Below are the code and all the weights of a small trained network. Each question names an input and a target symbol and asks about switching units off, where a switched-off unit gives its printed mean instead of its output.

import numpy as np


def w(rows, s, z=0):
    codes = np.array(rows[::2]) - 128.0
    scale = np.full(codes.shape[1], s)
    scale[-1] = z or s
    return codes * scale


def norm(h):
    return h / np.sqrt((h * h).mean(-1, keepdims=True) + 1e-5)


def f(y):
    return np.maximum(y, 0)


def softmax(a):
    e = np.exp(a - a.max(-1, keepdims=True))
    return e / e.sum(-1, keepdims=True)


def log_softmax(a):
    a = a - a.max(-1, keepdims=True)
    return a - np.log(np.exp(a).sum(-1, keepdims=True))


def net(x, mask):
    ids = ['αγδεζηλμξστψ'.index(c) for c in x.split()]
    T = len(ids)
    res = E[ids] + P[:T]
    u = 0
    for l in range(2):
        r = norm(res)
        for j in range(2):
            rows = slice(4 * j, 4 * j + 4)
            q, k, v = (r @ M[l][rows].T for M in (Q, K, V))
            z = softmax(np.where(np.tri(T) > 0, q @ k.T / 4**0.5, -1e9)) @ v
            o = O[l][rows]
            res = res + np.where(mask[u + j], z, o[:, -1]) @ o[:, :-1]
        u += 2
        y = f(norm(res) @ A[l][:, :-1].T + A[l][:, -1])
        res = res + np.where(mask[u : u + 12], y, B[l][:, -1]) @ B[l][:, :-1]
        u += 12
    return log_softmax(norm(res)[-1] @ U[:, :-1].T + U[:, -1])


Q, K, V, O, A, B = {}, {}, {}, {}, {}, {}
E = w([
[127,130,119],'α',
[127,131,119],'γ',
[127,125,117],'δ',
[128,123,116],'ε',
[127,123,116],'ζ',
[131,121,119],'η',
[195,251,108],'λ',
[132,151,121],'μ',
[125,131,116],'ξ',
[132,155,120],'σ',
[128,122,117],'τ',
[127,131,119],'ψ',
],0.013)
P = w([
[100,101,205],'0',
[138,32,75],'1',
[129,24,82],'2',
[173,156,32],'3',
[113,194,247],'4',
[125,140,254],'5',
[91,132,184],'6',
[131,113,112],'7',
[165,192,143],'8',
[111,31,159],'9',
[72,107,236],'10',
[70,184,142],'11',
],0.0031)
Q[0] = w([
[97,106,101],'0.h1',
[123,69,86],'0.h1',
[102,108,122],'0.h1',
[93,116,120],'0.h1',
[249,73,110],'0.h2',
[237,203,63],'0.h2',
[160,142,228],'0.h2',
[139,130,198],'0.h2',
],0.011)
K[0] = w([
[57,193,117],'0.h1',
[99,165,157],'0.h1',
[75,166,126],'0.h1',
[58,151,92],'0.h1',
[72,79,229],'0.h2',
[168,103,201],'0.h2',
[118,2,61],'0.h2',
[87,10,47],'0.h2',
],0.0092)
V[0] = w([
[213,183,163],'0.h1',
[104,103,106],'0.h1',
[98,168,234],'0.h1',
[181,114,212],'0.h1',
[52,218,76],'0.h2',
[2,122,109],'0.h2',
[45,162,60],'0.h2',
[240,68,181],'0.h2',
],0.0052)
O[0] = w([
[65,176,111,2],'0.h1',
[154,114,149,175],'0.h1',
[137,178,145,88],'0.h1',
[90,161,150,71],'0.h1',
[181,116,156,132],'0.h2',
[253,110,154,216],'0.h2',
[187,112,147,170],'0.h2',
[54,167,89,84],'0.h2',
],0.0049,0.0021)
A[0] = w([
[117,201,77,223],'0.n1',
[136,91,200,126],'0.n2',
[148,132,77,152],'0.n3',
[90,3,88,162],'0.n4',
[79,166,93,91],'0.n5',
[173,133,167,192],'0.n6',
[217,98,174,200],'0.n7',
[71,160,204,21],'0.n8',
[158,140,94,135],'0.n9',
[101,169,115,253],'0.n10',
[74,45,140,117],'0.n11',
[45,143,197,219],'0.n12',
],0.0049,0.0019)
B[0] = w([
[64,81,59,154],'0.n1',
[104,155,68,180],'0.n2',
[106,53,142,157],'0.n3',
[111,160,48,183],'0.n4',
[136,120,124,135],'0.n5',
[74,108,118,196],'0.n6',
[41,129,103,255],'0.n7',
[7,115,126,133],'0.n8',
[115,98,179,153],'0.n9',
[70,79,63,145],'0.n10',
[105,203,69,151],'0.n11',
[4,155,48,149],'0.n12',
],0.003,0.0052)
Q[1] = w([
[135,178,161],'1.h1',
[184,200,150],'1.h1',
[198,108,96],'1.h1',
[254,160,107],'1.h1',
[50,183,73],'1.h2',
[34,184,139],'1.h2',
[113,83,110],'1.h2',
[105,113,129],'1.h2',
],0.0086)
K[1] = w([
[144,77,81],'1.h1',
[115,1,179],'1.h1',
[59,133,198],'1.h1',
[27,68,202],'1.h1',
[123,196,108],'1.h2',
[141,166,53],'1.h2',
[150,143,146],'1.h2',
[135,124,116],'1.h2',
],0.0083)
V[1] = w([
[144,162,69],'1.h1',
[92,50,192],'1.h1',
[145,131,107],'1.h1',
[142,255,154],'1.h1',
[172,139,77],'1.h2',
[105,155,162],'1.h2',
[201,116,119],'1.h2',
[108,122,130],'1.h2',
],0.0078)
O[1] = w([
[107,208,210,155],'1.h1',
[133,1,75,133],'1.h1',
[76,154,180,143],'1.h1',
[205,223,98,3],'1.h1',
[73,165,214,144],'1.h2',
[198,134,98,84],'1.h2',
[119,242,159,114],'1.h2',
[176,140,99,140],'1.h2',
],0.0036,0.005)
A[1] = w([
[165,74,237,107],'1.n1',
[137,55,180,175],'1.n2',
[130,189,61,69],'1.n3',
[69,114,55,223],'1.n4',
[150,70,188,246],'1.n5',
[191,3,63,135],'1.n6',
[123,236,162,245],'1.n7',
[176,50,244,88],'1.n8',
[204,143,160,253],'1.n9',
[126,96,143,154],'1.n10',
[116,250,139,149],'1.n11',
[96,145,68,147],'1.n12',
],0.0052,0.002)
B[1] = w([
[190,180,206,159],'1.n1',
[138,165,183,211],'1.n2',
[123,154,153,139],'1.n3',
[145,146,159,253],'1.n4',
[182,128,182,212],'1.n5',
[104,194,158,237],'1.n6',
[107,190,124,160],'1.n7',
[170,143,254,168],'1.n8',
[70,83,110,146],'1.n9',
[139,165,154,172],'1.n10',
[134,166,140,154],'1.n11',
[128,147,151,169],'1.n12',
],0.0054,0.0044)
U = w([
[149,96,95,148],'α',
[163,105,97,192],'γ',
[105,17,123,185],'δ',
[95,100,130,23],'ε',
[99,62,147,65],'ζ',
[1,84,33,161],'η',
[137,134,108,1],'λ',
[111,216,111,119],'μ',
[218,123,248,152],'ξ',
[139,236,89,121],'σ',
[70,178,101,75],'τ',
[153,95,95,177],'ψ',
],0.0091,0.0039)

Each question gives the input, a string of symbols that net reads in full, and the target symbol t.
The units are the heads (4 rows each of Q, K, V and O) and the neurons (one row each of A and B). Each row of codes is followed by its name. A weight is (code - 128) times the scale printed after its matrix; where a second scale follows, it is the last column's (O, A, B and U).
mask holds one flag per unit, layer by layer, with each layer's heads first. A switched-off unit (its flag False) gives its mean, the last column of its rows in O or B, instead of its output. The means were averaged over made-up inputs and are rounded, as every weight is.
A unit's drop is (log p(t) with every unit on - log p(t) with that unit switched off) / (log p(t) with every unit on - log p(t) with every unit switched off).
The circuit of an input: a set's keep is (log p(t) with only the set's units on - log p(t) with every unit switched off) / (log p(t) with every unit on - log p(t) with every unit switched off). Starting from the 12 units with the biggest drops (on a tie, the unit counted first), units are removed one at a time, each time the one whose removal leaves the highest keep (on an exact tie, the one counted first), for as long as the keep stays at least 0.8.
units of the circuit, in order: the units of the circuit, biggest drop first
k most important neurons: the k neurons with the biggest drops, biggest first
top k neurons in layer l: the k neurons of layer l with the biggest drops, biggest first
heads that matter: for each layer, one digit per head in row order, 1 if its drop is at least 0.15 and else 0, layers parted by /
drop of u: that unit's drop, to one decimal
input δ ψ μ ε, target δ: units of the circuit, in order => (1.h1; 0.h1)
input ξ μ ψ α, target ξ: units of the circuit, in order => (0.h2)
input ξ ε ξ σ, target ξ: heads that matter => 01 / 00
input δ τ δ μ, target δ: units of the circuit, in order => (1.h1; 0.h1)
input δ ξ γ ε, target δ: heads that matter => 10 / 10
input ε ξ ζ σ η ξ ξ τ, target η: units of the circuit, in order => (0.h2; 0.n4)
input ξ σ ξ γ, target ξ: heads that matter => 01 / 00
input ξ σ ξ ζ ξ η η ξ ζ, target η: units of the circuit, in order => (0.h2; 0.n1)
input ξ ζ ξ δ η ξ η η, target η: heads that matter => 01 / 00
input δ ε η ξ ξ δ, target η: heads that matter => 01 / 00
input η ζ η μ ξ ξ ξ ξ ξ ζ ξ μ, target ξ: heads that matter => 01 / 01
input η ξ ζ σ, target η: heads that matter => 11 / 00
input η ξ ξ ξ ψ γ η γ η δ, target η: 2 most important neurons => (0.n4; 0.n11)
input δ τ ξ η, target δ: units of the circuit, in order => (1.h1)
input ξ ξ ε η η η τ ξ σ, target η: 2 most important neurons => (0.n1; 1.n5)
input δ τ ξ η η δ η μ, target η: top 2 neurons in layer 0 => (0.n1; 0.n10)
input ξ ξ ξ ε γ α ε ξ η ξ τ ψ, target η: top 3 neurons in layer 0 => (0.n12; 0.n1; 0.n10)
input ξ ξ η μ, target ξ: drop of 0.h2 => 1.9
input δ ε ξ ζ γ δ ζ ψ η ξ ψ α, target η: drop of 0.n1 => 0.1
input ξ ζ η ψ, target ξ: drop of 0.h2 => 2.2
input δ τ ξ α, target δ: most important neuron => (0.n4)
input η ξ ξ, target η: top 2 neurons in layer 0 => (0.n4; 0.n11)
